Below is a small trained network, with its code and all its weights. Each question gives an input and a class and asks what happens when units are switched off, that is, made to give their printed mean instead of their output.

import numpy as np


def w(rows, s, z=0):
    codes = np.array(rows[::2]) - 128.0
    scale = np.full(codes.shape[1], s)
    scale[-1] = z or s
    return codes * scale


def f(y):
    return np.maximum(y, 0)


def log_softmax(a):
    a = a - a.max(-1, keepdims=True)
    return a - np.log(np.exp(a).sum(-1, keepdims=True))


def net(x, mask):
    res = np.array(x, float).reshape(1, 7) / 4 @ E
    y = f(res @ A[0][:, :-1].T + A[0][:, -1])
    res = res + np.where(mask, y, B[0][:, -1]) @ B[0][:, :-1]
    return log_softmax(res[-1] @ U[:, :-1].T + U[:, -1])


A, B = {}, {}
E = w([
[129,126,129],'x0',
[254,165,34],'x1',
[224,39,181],'x2',
[126,128,130],'x3',
[169,225,230],'x4',
[130,129,130],'x5',
[129,129,129],'x6',
],0.0062)
A[0] = w([
[102,162,120,221],'neuron 0',
[195,165,64,94],'neuron 1',
[210,178,77,75],'neuron 2',
[71,204,65,126],'neuron 3',
[107,56,48,115],'neuron 4',
[167,217,175,85],'neuron 5',
[115,44,88,132],'neuron 6',
[55,49,255,100],'neuron 7',
[119,193,140,252],'neuron 8',
[175,140,76,66],'neuron 9',
[81,53,12,140],'neuron 10',
[68,105,192,92],'neuron 11',
[75,197,71,204],'neuron 12',
[203,148,87,82],'neuron 13',
[114,98,170,172],'neuron 14',
[78,187,94,194],'neuron 15',
[168,71,147,144],'neuron 16',
[196,162,76,103],'neuron 17',
[181,168,89,95],'neuron 18',
[93,63,51,100],'neuron 19',
[194,134,85,89],'neuron 20',
[75,102,177,71],'neuron 21',
[205,61,174,150],'neuron 22',
],0.0076,0.0037)
B[0] = w([
[179,89,107,207],'neuron 0',
[53,146,85,204],'neuron 1',
[74,154,75,203],'neuron 2',
[193,2,129,214],'neuron 3',
[141,228,204,214],'neuron 4',
[129,165,217,196],'neuron 5',
[148,182,208,207],'neuron 6',
[68,161,46,254],'neuron 7',
[175,105,152,237],'neuron 8',
[60,167,82,171],'neuron 9',
[171,226,224,253],'neuron 10',
[76,152,63,192],'neuron 11',
[233,12,118,239],'neuron 12',
[57,140,86,193],'neuron 13',
[110,111,70,190],'neuron 14',
[189,31,113,221],'neuron 15',
[173,57,126,201],'neuron 16',
[52,170,52,201],'neuron 17',
[100,155,88,181],'neuron 18',
[141,191,221,204],'neuron 19',
[56,133,94,189],'neuron 20',
[57,163,61,173],'neuron 21',
[137,15,105,240],'neuron 22',
],0.0056,0.0045)
U = w([
[132,130,111,253],'0',
[11,178,34,48],'1',
[151,125,124,186],'2',
[199,25,98,31],'3',
[155,255,228,53],'4',
],0.01,0.0048)

Each question gives the input, the list of numbers given to net, and the class t.
The units are the neurons (one row each of A and B). Each row of codes is followed by its name. A weight is (code - 128) times the scale printed after its matrix; where a second scale follows, it is the last column's (A, B and U).
mask holds one flag per neuron, in row order. A switched-off neuron (its flag False) gives its mean, the last column of its row in B, instead of its output. The means were averaged over made-up inputs and are rounded, as every weight is.
A unit's drop is (log p(t) with every unit on - log p(t) with that unit switched off) / (log p(t) with every unit on - log p(t) with every unit switched off).
The circuit of an input: a set's keep is (log p(t) with only the set's units on - log p(t) with every unit switched off) / (log p(t) with every unit on - log p(t) with every unit switched off). Starting from the 12 units with the biggest drops (on a tie, the unit counted first), units are removed one at a time, each time the one whose removal leaves the highest keep (on an exact tie, the one counted first), for as long as the keep stays at least 0.8.
units of the circuit, in order: the units of the circuit, biggest drop first
top k neurons: the k neurons with the biggest drops, biggest first
drop of u: that unit's drop, to one decimal
input [-3,8,-3,-8,-4,-6,-6], class 1: units of the circuit, in order -> neuron 17; neuron 1
input [-3,6,2,-6,-7,-2,-4], class 4: units of the circuit, in order -> neuron 10; neuron 4; neuron 19
input [0,3,0,-8,-6,-3,0], class 4: units of the circuit, in order -> neuron 10; neuron 4; neuron 19; neuron 6
input [0,6,-8,-2,-5,-4,-6], class 3: units of the circuit, in order -> neuron 12
input [-4,4,-3,-1,-5,-2,4], class 4: top 4 neurons -> neuron 10; neuron 4; neuron 19; neuron 22
input [1,5,-3,-3,-6,3,3], class 4: top 3 neurons -> neuron 10; neuron 4; neuron 19
input [-4,2,-8,6,-7,-8,8], class 0: top 2 neurons -> neuron 10; neuron 4
input [-7,0,-1,-7,-3,0,0], class 4: top 2 neurons -> neuron 22; neuron 10
input [2,-3,-4,-6,-2,-1,3], class 3: drop of neuron 12 -> 0.2
input [-2,-6,-6,7,-8,0,-2], class 4: drop of neuron 22 -> 0.1
input [7,2,-8,5,2,4,-7], class 3: drop of neuron 12 -> 0.1
input [-6,-7,4,2,-8,6,1], class 4: drop of neuron 19 -> 0.2
